What can hang from each mark
somak: neru sozigul
sozigul: somak
pamob: fozik kasakog peba
fozik: gilibus
nanon: fozik
peba: nanon neru somak sozigul
gilibus: neru
kasakog: nanon
neru: pamob peba

Known rows, with every way that one mark hangs from another
peba{somak{neru} sozigul}: [ 17  22  -5 -16  12 -11  -5  16  -1  -2  27  15  -1   3   1   3  22 -11
 -17  31 -16   2  11  -9 -11 -10   5   0   0  28  -3  22   5 -19  -3  16
  35  -8 -14   6  -4 -34   0  12  13  29 -18 -22   8   6  -6   5  41  16
 -17  18   3   1  -7  22  -9 -29  -8   3 -64  -5  -3  26  -8]
pamob{kasakog{nanon{fozik{gilibus}}} peba{neru}}: [-14 -39 -10  40  -5   0   9  27  15 -18  -2 -14  -3  16   2   7 -29 -11
   9 -28   3 -11   3  14  -1   5  -5  -5  -1  -9  -4  -8  12   8 -10  26
  -5   8   5   9   7  13   3  16  -7  -6  12   3 -16  19  15 -14 -19  -7
  20 -28  -1  37  -9  -6   7   9  13  18  48  -7  -6   2   9]
nanon{fozik{gilibus{neru}}}: [ 19 -51  -4   6 -12  -9   3  27   2  -4  -6 -21  16  -5  10  -3  11   9
 -14  -2 -16   8  -9  25   0 -26 -12  10  15   2   2  -9  15   6  -9   2
 -38   4 -26  15  -4  17  -6 -16   6 -32  -8  -3 -14 -25  14  -3 -33  -9
   0  -3   4   8  10  16  -1  30  12 -13   9   1  -4   2 -20]
gilibus{neru{pamob}}: [  0 -14  11  -2  20  -5  -4  -6 -10  27 -21 -16   0  -4  11  -1  15   0
  -7  44  12   5 -24 -12  -2  -6  -2   7   4   7  -6 -12  10 -17   4 -29
 -12  -2 -23 -11  -1  14   7 -15 -19 -21   3   8   3   1  -9  15 -36 -27
  -4  22   2 -17   8  14   1  -2   8 -10  -2 -11  -8 -10 -25]
sozigul{somak{neru{pamob{fozik kasakog peba{nanon}}}}}: [-13   8  11 -12   6   5   6  -2   7   3  24  24  -8  -4 -14   3  -3  19
   1  -9  19   1  17 -10   2  11  -1   9  -1  -1  -5   4 -20 -14  15  -5
  -9   9  13 -11   9  -6  10  -1 -21  -2 -24  11  10  -6   1  -1 -19   2
  11  18  -5 -35   2 -17  20   3   3  -2 -12  -1  -4 -15   0]
gilibus{neru{pamob{fozik peba{somak sozigul}}}}: [ -6  22  -5  -9  16 -22  -3 -17  -1   9 -16  -7   3 -11  18   2   5  -5
  -1  16  22   2  -4 -10  -8   8 -13  -3  -3  21  -5  11  14   3  -1 -35
  26   1  -2 -20  -7   6  11   0  -8 -12   1   3   9   3 -14   9  12 -22
   3  15  10 -24   5   7  -5  -9   6  13  -9  -2   2  -8  -8]
neru{pamob{fozik} peba{nanon somak sozigul}}: [ 11  47   2 -18 -15  19  -4 -30 -13   9 -14  19   2   1  -8   1  10  -9
  17   9 -19  -4  -5  -7  10   9   9 -13 -13 -11  12  24   8  31   7 -24
  19  -4  19  -3  -2   8 -10  10  17   8  13 -10  13  -5   3  -1  47   7
 -24  -5  -2  -4   8 -19  -9 -18 -10  -5 -11  12  13   6  25]
somak{neru{pamob peba} sozigul}: [ -3  12  15 -31   7  22 -23 -15  -9  12   1  19 -14  -2 -16 -16  12  -3
  -9  12   0   2  18 -24 -16   6  15   4  -3  -3  -2 -15 -20 -23 -17  -5
  -1 -24  15 -14  -9 -30  -2 -21   7  44   9  -1 -11  17 -13  15   1  28
   0  13 -15   2  -6  -6 -17  -4 -28  -9 -12 -25   8   1   2]
peba{neru sozigul{somak}}: [ 11 -17  -5 -11  29 -17   4   4  -4   6  -4  20  -3  13  15   8  22  20
   2  21 -20  -7  11   3 -11  -8  12  -2   1  -3   1  21 -10 -19  31   9
  -9   2 -18  11   0 -15   2  33  -1  19 -35  -4  -1 -17 -11   5  -5   1
   2  15  10  17   2  18  11 -15   2  -1  21 -13  -3 -14  -9]
somak{neru{pamob{fozik kasakog} peba}}: [-26  26   7 -19  11  41  -7   7   7  15 -10  29 -16 -11 -31  -5   3  -7
   1 -13  35   3  22 -12  -9  11   0   1  -6   5  -6  -4  -2   5 -10  -6
   3  -3  19  -3  -1  -2 -15  -3  -2   8  21   3   1   4   2  10   1   1
  11  13 -14 -18   6  -7  -6   9 -19  -3 -19 -18   2 -11   2]
kasakog{nanon{fozik{gilibus{neru{pamob peba}}}}}: [ 16 -25   5  17 -19   6   3  14  -9  -1 -17 -39  18   1   0   4 -32   1
  -4  -8 -12   1 -44  13   9 -13   7   9  11 -15   5 -20  18  17 -20  10
 -36  -2  -7   4  -1  25 -13 -26  -1 -22   9   9 -13 -22   1 -10 -23 -14
  -9 -24  -4  21   3   2   0  20   7  -8  17  18   2  12   0]
sozigul{somak{neru{pamob{fozik peba}}}}: [-11  18   6 -32  18   4   5   3   8   8  18  19   2 -12 -16   5  -2  20
 -13 -13  12   0  13  -8  -5   5  -2  14   4  -2  -5   7 -27 -23   8 -19
 -19  10  10 -24   3  -3  14 -18 -22  -6 -33  10  -1 -16  -4   2 -15  -1
  11  22  -2 -35   7  -6  16  12   6  -4 -18  -3  -2 -13  -1]
neru{pamob{fozik{gilibus} kasakog{nanon}} peba{somak sozigul}}: [ -7  51  -8   8 -19  17   4 -17  -1  -2 -17   7   1  -2 -20   9 -30  -7
   9 -45  -6  -8  -2   7  10  15   6  -7 -12 -11   3   3 -20  32 -18   8
  23   1  25   1  14  16 -14  -7  12   5  23  -3  15   1  -8 -11  65  10
   0 -20  -3  -6  -3   0 -12  -4 -15  13  -3  23  10   6  33]
pamob{kasakog{nanon{fozik{gilibus{neru{peba{somak}}}}}}}: [  0 -26  -6  43 -21   4   6  21  -2 -13  -4 -26   0   2   0   3 -32  -3
  -7 -19   5   0 -19  16  12 -11  -3   0   3  -3  -1 -14  10  13 -19  39
  -1   1  -7  24   9  14 -16  -4  -2 -16  23   0   4  -3   9 -14   4 -15
   9 -15  -6  17  -4   2   1  14   4   4   2   9  -5  10   6]
somak{neru{peba} sozigul}: [ -2   6   4 -23  12  15 -19   0  -4   0  16  10 -12  -3 -10 -20  14  -2
 -11   9   9   7  24 -15 -12  -4   7   1   2   1  -3 -15 -20 -25 -10  12
   2 -23   8   4 -15 -42 -11  -8  16  43   7  -3 -12  12 -12  13  -7  28
   2  10 -10  15  -9  -2 -11   1 -24  -9 -14 -21   2   6  -5]
gilibus{neru{peba{sozigul}}}: [  1   4  -3   4  21  -5  -4  -5 -11   7 -31  -9  -5 -10  15  -8  16   3
   4  24  18   8  -9  -1   1 -11 -14  -1  -1  10   7  -5  19 -12   8   6
  -2  -4 -17  16  -9   2   2  12  13 -12  13   7   4  -3 -17  17  -6 -16
   2  13   9  16   5   9  -6   6  -2  -5 -12  -9  -5 -15  -2]
kasakog{nanon}: [ -1  -9   0  17  11  -3  16  12  -2   8  13 -35  10   4  -7   6 -27 -12
 -10  18  -7   5 -46  -1  12 -13  14   7  29 -17 -11 -23  -1  -7   6  14
 -18   1 -18   5  -2   0 -20  -7 -18  -2   4   1 -11  -7   3  -4 -31 -13
 -25  -7   1  19  -5  15  12  -2  17 -12  10  16  -6  21 -21]
peba{neru{pamob{fozik{gilibus} kasakog{nanon}}} sozigul}: [-10  -1  -5   7   9  -2   3   4   1   1 -12   7  -8  19   0  10 -13  -5
  17 -11   0  -8   6   3 -12  18  21  -9  -4  -3  -5   2  -3  21   9   6
  15   3  -1   8   7  -9 -19  30  -3  25  -4  -5   9  -4 -18  -1   5   5
   2 -16   4   4  -7  18  -8 -23  -8  14  46   8   1 -11 -13]
neru{pamob{fozik{gilibus} peba{sozigul}}}: [ -9  31  -5 -19   5  -6   7 -18  14   4  -7   8   8  -8  -7   2   2  -1
   6 -36  -8  -6   5   7  -4  13  -5   2   3  -6   1  -3 -21  13   5 -33
  -1   9  13 -30   0  12   9 -12   4  -9  -6   1  -4  10  -8   2  17  11
  -1 -11   8 -24   3  15  -7   7   6   5  18  11   6 -11   5]
neru{pamob peba{nanon}}: [  8  10  11  -8  -9  36  -2 -28 -15  25 -22  11   0   7 -12  -3  15  -7
  15  30 -21  -3 -26 -10  16  -3  10   0  -8 -34  14  -5   4   1  11 -27
 -26  -3   6  -5   3  27   5 -11   3 -10  24   5  -4   9  13   7 -12   1
 -19  -5  -8  11   9 -20  -2   1  -3 -24  11  -9   1  -6  19]
neru{pamob}: [ -3  -5   9 -13  16  13   3 -10  -2  28 -13   8   1   1 -10   4  16  -5
 -11  26 -21  -3 -25  -9   0  -6   9   8  12 -17  -3  -8 -12 -13  10 -32
 -19   1 -12 -23   1  15   1 -20 -19  -7   1  -3  -9   8   9   9 -22  -9
 -14  13  -5 -14   7  19   1   1   8 -17   3 -10   1   0  -8]

Rows
[ 34 -52   0   7 -15  -7  -3  17  -9 -13   7   4   5  29  18   2  24   3
  29  30 -39   3   4  16  -2  -8  13  -9  -7  -4  12  21  38  16  20  20
 -14  -5 -16  34  -1 -10 -10  42  26  14 -22 -13  -2 -16   9  -5 -20  19
 -19 -23   5  44  -1  -2  -8 -17  -4  -7  37   2  -1   3 -16] -> peba{nanon{fozik{gilibus}} neru sozigul}
[ 15 -21   2  -2  -1 -14   5   4   2 -20  26  10  -1  -1   8  -1  20   9
   9   5 -16  -2  10   1  -2  -1  -8   1  -2  11  11  12  26  -3  20  12
  -8   5   7  -5  -8 -18  23  22  14   3 -28  -1  -9  11  11  -1 -11   4
  -3  -4   2  12  -2 -10  10  -1  11  -2 -18   5   2  -8  16] -> pamob{peba{nanon{fozik} sozigul{somak{neru}}}}
[-13  27 -21  29 -19 -30   7  -8  14 -28  24  -7   0  -2  12  -3 -12  -5
  27 -38  28   9  29  13  11  22 -19 -15 -11  20   1  10  -3  23   4  23
  46  12  12  19  10  -3   5  31  17  -9   3   0  29  16  -6 -13  42   9
  11 -12  13 -12 -13 -11  -8 -12  -2  27   2  23  -4  -4   2] -> pamob{fozik{gilibus{neru}} kasakog peba{nanon somak sozigul}}
[-16  26 -19  -6   5 -21   8   2  22  -8   1 -21  14 -18   6  -7 -10   3
   5 -42  35  11  17  18   3   2 -25   1  10   5  -4 -12 -15   6   1 -17
  -2  15   3  -4  -5  16   2  -9   4 -36   1  13  -1 -11 -10  -6  -7   0
   9  -5  19 -16   4   0   0  24  12  12  22  10  -5  -9 -16] -> pamob{fozik{gilibus{neru}} peba}
[ 20  14  -1  -4 -18  12  -7 -22 -15   1  10   3   1   7   2 -12  11  -7
   1  25 -29   2  -5  -6  14 -11   7  -8  -1 -22  10   3  -9  -7   2   7
   7 -14   3  17  -3  -8  -5  -3  16  14  21  -9   2   1  14  -1  21  19
 -23   0  -3  27  -3 -23  -4 -13 -12 -14  -4  -4   3  22  12] -> neru{peba{nanon somak{sozigul}}}
[ -7  20   5 -15 -13  20   2  -2   3   8  12  18  -3  -8 -21   0 -11  26
   3 -28  17   6  18   4  11   4   4  10  -8 -17   3   4 -31 -14   5   4
 -24   7  15   6  15   7   1 -14  -6  -6 -17  14  13 -19   0  -4  -7  14
  14  13  -6 -24   3 -22  11  16 -13  -9 -12   6  -6 -18   7] -> sozigul{somak{neru{pamob{fozik{gilibus} kasakog} peba{nanon}}}}
[  2   2  15 -28  14   7   3   5  -1  18  14  18   0  -6 -16   4   8  23
 -19  12  -3   3   1 -10  -5  -8   8  20   5  -6  -5   4 -27 -37  11 -12
 -28   1  -8 -16   6  -4  11 -22 -24   1 -33   6  -1 -17  -3   7 -24   1
   3  29  -5 -27   6   4  16   5   3 -15 -27  -8  -6 -10  -9] -> sozigul{somak{neru{pamob}}}
[  8   2 -12  -8   8 -15  -9  -6   4  -4  11   3   2  16  17  -4  13 -12
  -5  18 -21 -12  18  -8 -12   0  -1 -12  -5  -4  -4  12 -13 -25  -5 -18
  24  -5   2 -10  -6 -15  18   4   0  22  -1 -10 -13  15   4  -3  20  15
   0   3   7  24  -6  -9   0 -18   1  16  20 -30   2  21   0] -> pamob{peba{neru somak{sozigul}}}
[  6   4   0 -16  25 -15   6   7  -3   3  21  19  -7  -5  -3   3  18  19
 -12  10 -10   1   9  -3  -9  -8   4  10  10  11   0   5 -15 -24  23  20
  -6   1 -13   4  -4 -28   2  12   3  18 -38  -4   1  -6 -12   8  -2   7
  -3  19   4  -7  -2  25   8  -5   1  -9 -35   5  -4 -10  -6] -> peba{sozigul{somak{neru}}}
[ -7 -34  -4  45 -10   0   7  18  -3 -13 -12 -22  -7  -1   3   3 -25  -1
   1 -25   7  -1 -16  17   6  -4  -5   1   4   3   1 -20  19  19 -10  51
  -7   3  -7  24   4   3 -14  13   4  -6  20   2   1   4   1  -8  -7 -14
  10 -22  -4  26  -8  14  -1  12   4   2   9  16  -2  -4   6] -> pamob{kasakog{nanon{fozik{gilibus{neru{peba{sozigul}}}}}}}
[ 28 -56   3   5 -22   7  -2  25  -5  -6   9  -6  11  30  12   0  18   0
  21  33 -31   7  -4  15   5 -17  13  -4  -3 -16   5  13  27   7  14   2
 -34  -2 -18  31   4  13 -12  19   8  -7 -11  -9  -8 -25  24 -11 -46   9
 -17 -19   2  41   5 -17   1  -4   3 -15  49 -10  -6   8 -28] -> peba{nanon{fozik{gilibus}} neru}
[ 17 -46   6   2 -15  -4   0  19  -1   1 -16 -15  16  -5   9   0  12  10
 -11   2 -19   1 -15  21  -1 -22  -7  13   6  -2   4  -9  12   9 -11 -11
 -39   0 -22  -1  -1  24  -2 -25   0 -33  -5   0 -11 -23  11  -4 -31 -10
   2  -5  -1  -2  13  16  -3  25  10 -13  10  -2  -1   0 -15] -> nanon{fozik{gilibus{neru{pamob}}}}
[-31   6 -14  15   1   1  17  15  23  -5  11   2   0 -10 -18  -1 -11   3
  -1 -55  22   9  17  24   5   1  -8   1  16  -4 -11 -16 -40  21  10  19
  -1  13  -3  20   8   2 -33   4  -4 -20   7  -3  10  -8   6 -10  -7   3
  11  -2   3 -22   4  20   0  19   2  -1  29  18  -8  -6 -27] -> pamob{fozik{gilibus} kasakog}
[ -8  10   8 -34  14   6   4   7   3  15  16  19  -1  -8 -17   5   2  23
 -16  -3  11   2   9  -8  -5  -1   7  16   7  -2  -7   6 -28 -19  11 -14
 -23   4   0 -16   2  -6  -1 -17 -25  -1 -33   6   1 -28  -4   2 -23  -3
   4  27  -2 -37   8   1  17   8   1 -11 -19  -1  -2  -9 -13] -> sozigul{somak{neru{pamob{fozik}}}}
[ 20   6   4   2 -13  -3  -6  18  -4 -13  20  11   2  10  -4   9  -8  -9
 -13   3 -22  -5   2  -2  -7   4  13   1  -8  22  -3  13  11   2 -24  23
  28 -11  -3  -1  10 -17   4  -3   8  27 -15 -17   9   7  -6  -9  43  18
  -6  -4  -7  -3 -11  21 -11 -22 -15   9 -47  12   2  25   7] -> peba{somak{neru{pamob{kasakog{nanon{fozik{gilibus}}}}}} sozigul}
[  1 -23  -5  42 -17  -4   6  18  -3 -15  -7 -20  -3   1   5   4 -27  -2
  -5 -19  -2  -5 -16  17   9  -6  -3  -2   2   5   1  -6  14  18 -16  50
   9  -2  -6  26   7   4 -13   9   6  -4  20  -2   6   0   3 -10  14 -12
   9 -17  -3  20  -7  11  -3   5   0   7  -5  17  -3   8  12] -> pamob{kasakog{nanon{fozik{gilibus{neru{peba{somak sozigul}}}}}}}
[ 26 -14  -6   4 -30 -17  -4  -7   2 -24  32 -12  14   9  14  -7   8  -7
  -2   0 -42  -3   4   8   7  -7  -6  -5   0  -6   6   4  -1   0  -7  -2
   7  -3   7  -3  -4  -4  16 -10  15   4  -5 -11  -9  13  23 -13  15  24
 -14 -14   3  19  -7 -17  -1  -4   7   0   4   4   4  26  11] -> pamob{peba{nanon{fozik{gilibus}} somak{sozigul}}}
[-20  26  -6  12 -15  -4   5 -17  10  -9  13  -7   3   1 -11   4 -39 -12
  -2 -52   1  -9   0   1   3  21   5  -2   2 -11 -11 -10 -38  16 -19 -10
  24   3  25 -24  10   4   0 -20 -15   9  11  -1   4  19  -6 -16  32  12
   6 -17  -3 -23 -12   1  -3  -4  -2  20  23  20   7  10   7] -> neru{pamob{fozik{gilibus} kasakog{nanon} peba{somak{sozigul}}}}
[ -3 -11   8   5   8  -8  -3 -17  -8  18 -14 -17   2   0  18  -2  14  -6
  10  43  15   7 -21 -16   5   4  -6   1  -4   4   3  -9  21 -18   7 -34
  -4   0 -11 -13   0  17  25  -7 -15 -23   7  15   3  17  -4  13 -32 -21
  -5  11   5  -8   4  -9   2  -4  10  -3   4 -12  -8 -12 -10] -> gilibus{neru{pamob{peba{nanon}}}}
[-16   6   1  -8  20 -10  -1 -11   1  15 -20 -14   2 -12  10  -2   5  -2
   1  11  35   6  -6  -8  -4   8 -12   1   3  13  -4  -6  10   1   2 -38
   2   9  -7 -21  -7  16   5  -8 -16 -25   6  11   1  -1 -12   9 -21 -28
   4  14   7 -27   8   0   2   6  11   4  10  -9  -1 -17 -16] -> gilibus{neru{pamob{fozik peba}}}
[  4  24  -9 -14  11  -3  -3  12  13  -3  22   6   5   0   0  -3  10 -14
 -14  13  -2  -3  12  -9  -6  -6 -11   0   0  12  -2   8   0 -31 -11 -14
  16   2   1 -14  -2  -1  23 -10  -3  -2  -6  -6 -10  21   9   0  19   8
  -2  12   4   2  -3  -6   3  -5   9   8 -41 -19  -5  21   8] -> pamob{peba{somak{neru}}}
[-11  37 -11 -24   7 -14  -4  -1  19 -17  35   6   2  -9  -3  -6   0 -14
 -12 -24  18   1  38  -8 -12   8  -9  -9   5  21 -12  10 -17   6 -10 -16
  39  -6  19 -14 -14 -29  -5  -1   2  17  -4 -11  -4   1  -1  -6  28  16
   1  10   3 -18  -4 -10  -3  -5  -1  18 -12  -6   8  18  -6] -> pamob{fozik peba{somak{neru sozigul}}}
[ -5 -21  11  22   1   2   0  -9 -18   6 -41  -4 -10 -10   9   5 -11  14
   1   3  11  -7 -19  -2   5   2  -3   3 -11   7   7  -4  23   8  -2  15
  -8  -1   1   2   2  10   6   4   0  -8  11  11   6  -2 -10   6  -6 -28
  15   0  -5   2   4   2   4   8  -4   3  -5   2   3 -23  22] -> gilibus{neru{pamob{kasakog{nanon{fozik}}} peba{sozigul{somak}}}}
[ -9   7   6   0  12 -18  -1 -19  -5   9 -10 -16  -2  -6  16  -2   8  -4
  16  19  28   7  -8 -11   0  14 -10  -3  -3  17   0   0  27   9  14 -32
  12   3  -3 -12  -8   3  10  12  -4 -14   1  10  10   3 -14  11 -16 -21
  -5   5   8 -21   5  -4  -2  -9   7   4   7   2   4 -18 -14] -> gilibus{neru{pamob{fozik peba{nanon sozigul}}}}
[  1 -33 -11  37 -22 -11  -2  13   9 -31  14 -11  -1  22  12   2 -32 -11
  -3 -27 -15 -16  12   7  -3   9   3 -11  -6  -4  -7   3  -2   2 -25  28
  28  -2  12   7   6 -10   5  10  -2  20   7  -9 -12  20  10 -21  20  10
  18 -26  -4  33 -18 -12   0  -9   1  27  38  -5   4  21  15] -> pamob{kasakog{nanon{fozik{gilibus}}} peba{neru somak{sozigul}}}
[ 24  -7   8   1 -14   2 -11 -16 -24   8 -30  -4  -1   0  20  -2  20  -2
   9  47 -10   1 -16  -9   6  -4  -1  -7 -19   8  15  15  44  11  -5 -12
   6 -10  -6   4  -2  14  12   5  13  -6  11  -2   9  -3   0   8  12 -14
  -8   4   0   7   6 -15  -9 -12  -3  -3 -22  -7   6   0  13] -> gilibus{neru{pamob peba{nanon{fozik} somak sozigul}}}
[ -9 -25  -8  41 -12 -12   6   4   8 -30  22 -10  -6   6   5   3 -27 -17
 -17 -26 -17 -17  -2   0   0   6  -3  -9   5   7  -6  -6  -1   8 -22  33
  31  -3  14  -7  -2 -18   1   2  -7  18  18 -12 -11  31  17 -13  20  -5
   6 -17  -9  16 -17  -3   5  -3  13  18   5   4   8  23  20] -> pamob{kasakog{nanon{fozik}} peba{somak{sozigul}}}
[-29  30  -1  -1  12  27   4 -22   1   9 -38  34 -19 -13 -20   4   5  -3
  11 -32   6 -10   9   0  -4  16  -1 -11  -8  -6   5  -2 -12  32   9   0
  12   5  22  -6  -4   4 -18  14  10   7  31  -3   7  14  -1   9  28  -6
   9  -5  -8 -12   5   9  -8   4 -10  -1  12   3  13 -22  25] -> neru{pamob{fozik kasakog} peba{sozigul}}
[ -6  20   4 -14  15  -4  -2 -22 -12  17 -39   4  -4 -18   6   0   7  18
   5  -1  25   2  -5  -5   0   4  -7   1  -9   8   4   5   3  10  11 -20
  -5   3   1  -4  -7   8   0   0   3 -15   2  13  13 -20 -22  14   5 -22
   9  15   7 -20  12   2   1   7  -4   1  -1  -2   4 -28   6] -> gilibus{neru{pamob{fozik} peba{sozigul{somak}}}}
[  5  11   7 -16   3  30  -7  13   1   6  16   7  -4   2 -16 -12  14  -8
   9  30  13  14   7 -10   4  -9   2   3   0  -1   4  -4  15 -22   1   5
 -15  -9   0  17  -3  -9  -7   5  11   7   9   4  -3   0   9   8 -20  11
 -11   8  -6  19   1 -18  -2   1 -10 -15 -29 -15  -9   5  -5] -> somak{neru{peba{nanon}}}
